Here is a tiny trained network, its code and every weight. The questions are about switching its units off for an input and a target symbol, where a switched-off unit gives its printed mean instead of its output.

import numpy as np


def w(rows, s, z=0):
    codes = np.array(rows[::2]) - 128.0
    scale = np.full(codes.shape[1], s)
    scale[-1] = z or s
    return codes * scale


def norm(h):
    return h / np.sqrt((h * h).mean(-1, keepdims=True) + 1e-5)


def f(y):
    return y / 2 * (1 + np.tanh(0.7978845608 * (y + 0.044715 * y**3)))


def softmax(a):
    e = np.exp(a - a.max(-1, keepdims=True))
    return e / e.sum(-1, keepdims=True)


def log_softmax(a):
    a = a - a.max(-1, keepdims=True)
    return a - np.log(np.exp(a).sum(-1, keepdims=True))


def net(x, mask):
    ids = ['ΔΞΣΨαβγεζλτ'.index(c) for c in x.split()]
    T = len(ids)
    res = E[ids] + P[:T]
    u = 0
    for l in range(2):
        r = norm(res)
        for j in range(2):
            rows = slice(2 * j, 2 * j + 2)
            q, k, v = (r @ M[l][rows].T for M in (Q, K, V))
            z = softmax(np.where(np.tri(T) > 0, q @ k.T / 2**0.5, -1e9)) @ v
            o = O[l][rows]
            res = res + np.where(mask[u + j], z, o[:, -1]) @ o[:, :-1]
        u += 2
        y = f(norm(res) @ A[l][:, :-1].T + A[l][:, -1])
        res = res + np.where(mask[u : u + 16], y, B[l][:, -1]) @ B[l][:, :-1]
        u += 16
    return log_softmax(norm(res)[-1] @ U[:, :-1].T + U[:, -1])


Q, K, V, O, A, B = {}, {}, {}, {}, {}, {}
E = w([
[197,108,162,159,95,119],'Δ',
[144,112,250,149,116,107],'Ξ',
[91,55,107,152,105,91],'Σ',
[136,78,165,166,84,63],'Ψ',
[29,71,117,112,106,155],'α',
[58,84,44,92,122,125],'β',
[104,90,43,139,119,126],'γ',
[129,243,154,111,130,194],'ε',
[81,180,195,49,108,230],'ζ',
[49,208,164,160,140,85],'λ',
[178,149,185,19,98,128],'τ',
],0.019)
P = w([
[124,117,149,147,194,178],'0',
[111,141,194,99,177,112],'1',
[113,146,171,102,160,114],'2',
[104,139,154,97,144,116],'3',
[108,135,143,106,123,125],'4',
[112,139,132,115,107,132],'5',
[113,136,120,120,95,132],'6',
[116,140,114,128,82,136],'7',
[117,147,109,132,68,138],'8',
[119,145,91,141,55,135],'9',
[121,158,75,143,38,134],'10',
[122,150,74,143,26,137],'11',
[119,155,61,149,15,146],'12',
[115,153,63,147,5,131],'13',
],0.014)
Q[0] = w([
[121,159,137,135,77,156],'0.h0',
[132,122,120,170,163,146],'0.h0',
[130,121,157,105,160,111],'0.h1',
[158,115,128,108,254,110],'0.h1',
],0.014)
K[0] = w([
[108,106,98,105,40,107],'0.h0',
[97,99,115,141,204,145],'0.h0',
[122,79,120,124,205,129],'0.h1',
[177,80,159,169,254,166],'0.h1',
],0.0096)
V[0] = w([
[90,126,129,192,69,130],'0.h0',
[64,137,164,112,170,146],'0.h0',
[120,165,165,52,125,161],'0.h1',
[182,1,131,44,139,191],'0.h1',
],0.0095)
O[0] = w([
[42,90,132,65,138,114,199],'0.h0',
[55,93,145,188,174,129,159],'0.h0',
[163,179,69,192,158,186,253],'0.h1',
[202,195,2,56,195,54,110],'0.h1',
],0.0081,0.0029)
A[0] = w([
[161,146,96,110,164,176,124],'0.n0',
[81,122,165,125,130,124,40],'0.n1',
[114,128,89,84,106,123,167],'0.n2',
[129,177,122,126,125,82,46],'0.n3',
[117,94,88,64,136,164,108],'0.n4',
[113,117,87,157,155,244,143],'0.n5',
[169,117,103,195,138,42,80],'0.n6',
[120,33,144,114,139,141,46],'0.n7',
[147,114,190,146,143,172,69],'0.n8',
[94,202,133,117,152,52,100],'0.n9',
[155,74,156,129,204,166,3],'0.n10',
[96,143,147,89,130,124,69],'0.n11',
[82,141,120,174,132,131,92],'0.n12',
[144,38,135,184,126,152,107],'0.n13',
[91,169,161,198,110,61,18],'0.n14',
[193,148,219,134,116,180,83],'0.n15',
],0.011,0.0065)
B[0] = w([
[121,171,153,88,120,88,166],'0.n0',
[50,172,121,140,129,142,125],'0.n1',
[115,147,135,171,105,87,238],'0.n2',
[98,117,48,125,115,167,99],'0.n3',
[72,157,154,147,100,64,177],'0.n4',
[38,148,161,108,115,52,243],'0.n5',
[117,177,111,137,92,70,159],'0.n6',
[109,163,183,145,93,150,127],'0.n7',
[101,140,133,142,87,101,141],'0.n8',
[46,171,102,149,105,108,139],'0.n9',
[238,76,47,109,167,255,107],'0.n10',
[118,174,112,108,137,104,123],'0.n11',
[57,145,101,141,116,121,153],'0.n12',
[156,187,154,151,110,109,174],'0.n13',
[52,96,139,67,150,83,145],'0.n14',
[143,137,164,147,86,64,255],'0.n15',
],0.0087,0.0038)
Q[1] = w([
[137,174,118,110,138,126],'1.h0',
[169,21,117,25,255,194],'1.h0',
[123,129,126,84,198,178],'1.h1',
[137,149,156,95,99,138],'1.h1',
],0.015)
K[1] = w([
[137,104,106,55,163,153],'1.h0',
[138,105,173,198,252,75],'1.h0',
[148,108,164,173,225,100],'1.h1',
[115,108,100,140,112,143],'1.h1',
],0.014)
V[1] = w([
[222,117,80,150,100,66],'1.h0',
[146,246,95,247,187,103],'1.h0',
[92,57,40,230,158,101],'1.h1',
[255,57,170,159,186,194],'1.h1',
],0.0087)
O[1] = w([
[121,138,126,198,65,92,100],'1.h0',
[140,134,104,169,119,242,126],'1.h0',
[126,61,75,249,180,94,98],'1.h1',
[102,186,171,145,178,85,3],'1.h1',
],0.013)
A[1] = w([
[76,129,167,139,139,77,93],'1.n0',
[104,45,161,172,143,114,86],'1.n1',
[128,160,144,96,139,184,80],'1.n2',
[92,191,161,97,88,128,85],'1.n3',
[89,111,120,215,143,90,132],'1.n4',
[147,93,94,157,85,151,117],'1.n5',
[157,95,154,88,114,42,2],'1.n6',
[171,165,74,73,132,147,115],'1.n7',
[139,167,112,179,115,108,120],'1.n8',
[196,99,94,144,156,74,106],'1.n9',
[248,124,126,105,131,100,97],'1.n10',
[110,126,141,61,80,146,146],'1.n11',
[112,179,88,88,135,71,80],'1.n12',
[141,144,140,112,207,66,182],'1.n13',
[61,151,174,171,119,145,132],'1.n14',
[149,159,116,125,83,83,67],'1.n15',
],0.015,0.0084)
B[1] = w([
[191,115,153,113,121,145,131],'1.n0',
[119,78,146,169,72,127,143],'1.n1',
[148,102,113,155,123,110,152],'1.n2',
[134,115,113,151,87,138,184],'1.n3',
[184,130,180,142,111,105,141],'1.n4',
[158,128,106,143,128,158,173],'1.n5',
[205,142,162,112,162,101,136],'1.n6',
[185,119,87,113,112,100,163],'1.n7',
[150,106,140,121,142,89,131],'1.n8',
[163,95,90,111,123,71,135],'1.n9',
[6,120,110,111,61,130,166],'1.n10',
[189,95,131,142,108,142,254],'1.n11',
[57,116,75,123,110,117,134],'1.n12',
[83,135,77,121,184,149,127],'1.n13',
[124,125,100,156,68,115,155],'1.n14',
[157,106,165,167,142,136,153],'1.n15',
],0.015,0.013)
U = w([
[70,169,171,164,107,114,253],'Δ',
[187,223,102,204,111,164,151],'Ξ',
[200,69,149,152,146,80,39],'Σ',
[144,101,247,147,142,126,187],'Ψ',
[121,64,87,122,149,83,186],'α',
[144,65,54,180,153,114,95],'β',
[194,48,83,201,149,112,11],'γ',
[165,146,116,94,126,243,111],'ε',
[174,134,123,11,127,118,178],'ζ',
[65,90,178,157,94,197,64],'λ',
[158,193,113,132,46,54,166],'τ',
],0.011,0.0034)

Each question gives the input, a string of symbols that net reads in full, and the target symbol t.
The units are the heads (2 rows each of Q, K, V and O) and the neurons (one row each of A and B). Each row of codes is followed by its name. A weight is (code - 128) times the scale printed after its matrix; where a second scale follows, it is the last column's (O, A, B and U).
mask holds one flag per unit, layer by layer, with each layer's heads first. A switched-off unit (its flag False) gives its mean, the last column of its rows in O or B, instead of its output. The means were averaged over made-up inputs and are rounded, as every weight is.
A unit's drop is (log p(t) with every unit on - log p(t) with that unit switched off) / (log p(t) with every unit on - log p(t) with every unit switched off).
The circuit of an input: a set's keep is (log p(t) with only the set's units on - log p(t) with every unit switched off) / (log p(t) with every unit on - log p(t) with every unit switched off). Starting from the 12 units with the biggest drops (on a tie, the unit counted first), units are removed one at a time, each time the one whose removal leaves the highest keep (on an exact tie, the one counted first), for as long as the keep stays at least 0.8.
circuit, biggest first: the units of the circuit, biggest drop first
top k neurons: the k neurons with the biggest drops, biggest first
top k neurons in layer l: the k neurons of layer l with the biggest drops, biggest first
which heads matter: for each layer, one digit per head in row order, 1 if its drop is at least 0.15 and else 0, layers parted by /
drop of u: that unit's drop, to one decimal
input ε λ Σ λ γ α ζ γ λ τ Δ ζ λ, target λ: which heads matter => 01 / 00
input ε γ γ Σ ζ Σ, target ζ: which heads matter => 00 / 10
input ζ α α Δ ε Δ Ψ α ε Δ λ Σ, target λ: which heads matter => 01 / 00
input τ Δ τ Δ α, target τ: top 3 neurons in layer 0 => 0.n5; 0.n4; 0.n2
input Σ γ α γ ε Δ, target ε: circuit, biggest first => 1.h0
input α Δ Σ Δ ε Σ, target ε: which heads matter => 00 / 10
input Δ Δ Ξ, target τ: circuit, biggest first => 1.h0; 1.h1; 0.h1
input τ Σ γ, target Ξ: which heads matter => 11 / 10
input Σ ε τ Δ Δ ζ β, target ζ: circuit, biggest first => 1.h1; 1.h0
input Ψ α Δ, target ζ: which heads matter => 01 / 10
input ε ε β, target λ: circuit, biggest first => 0.h1; 0.h0; 0.n5; 1.h0
input Σ Ψ Ξ Ξ Ψ, target Ψ: which heads matter => 00 / 00
input τ Ψ ε β τ α, target τ: circuit, biggest first => 0.n5; 0.h1; 1.h0
input ζ ε ε Σ Ψ Σ Σ Δ Σ ζ, target ζ: which heads matter => 11 / 10
input ζ ζ ζ ε Δ γ, target ε: which heads matter => 11 / 10
input τ ε Ξ, target Ξ: which heads matter => 11 / 10
input Δ Δ Σ τ, target τ: top 2 neurons => 1.n10; 0.n5
input Δ τ β τ Δ Δ τ ζ, target τ: which heads matter => 01 / 01
input ζ ε λ Δ Σ, target λ: circuit, biggest first => 0.h1; 1.h0; 1.n7
input τ λ Ψ ζ λ β, target λ: which heads matter => 11 / 00
input β Ψ ε γ Δ ζ Ψ, target ζ: circuit, biggest first => 1.h0; 1.h1
input Ψ ζ τ α Δ β ζ λ, target λ: top neuron in layer 0 => 0.n14
input τ Δ Δ τ, target τ: drop of 1.n7 => 0.1
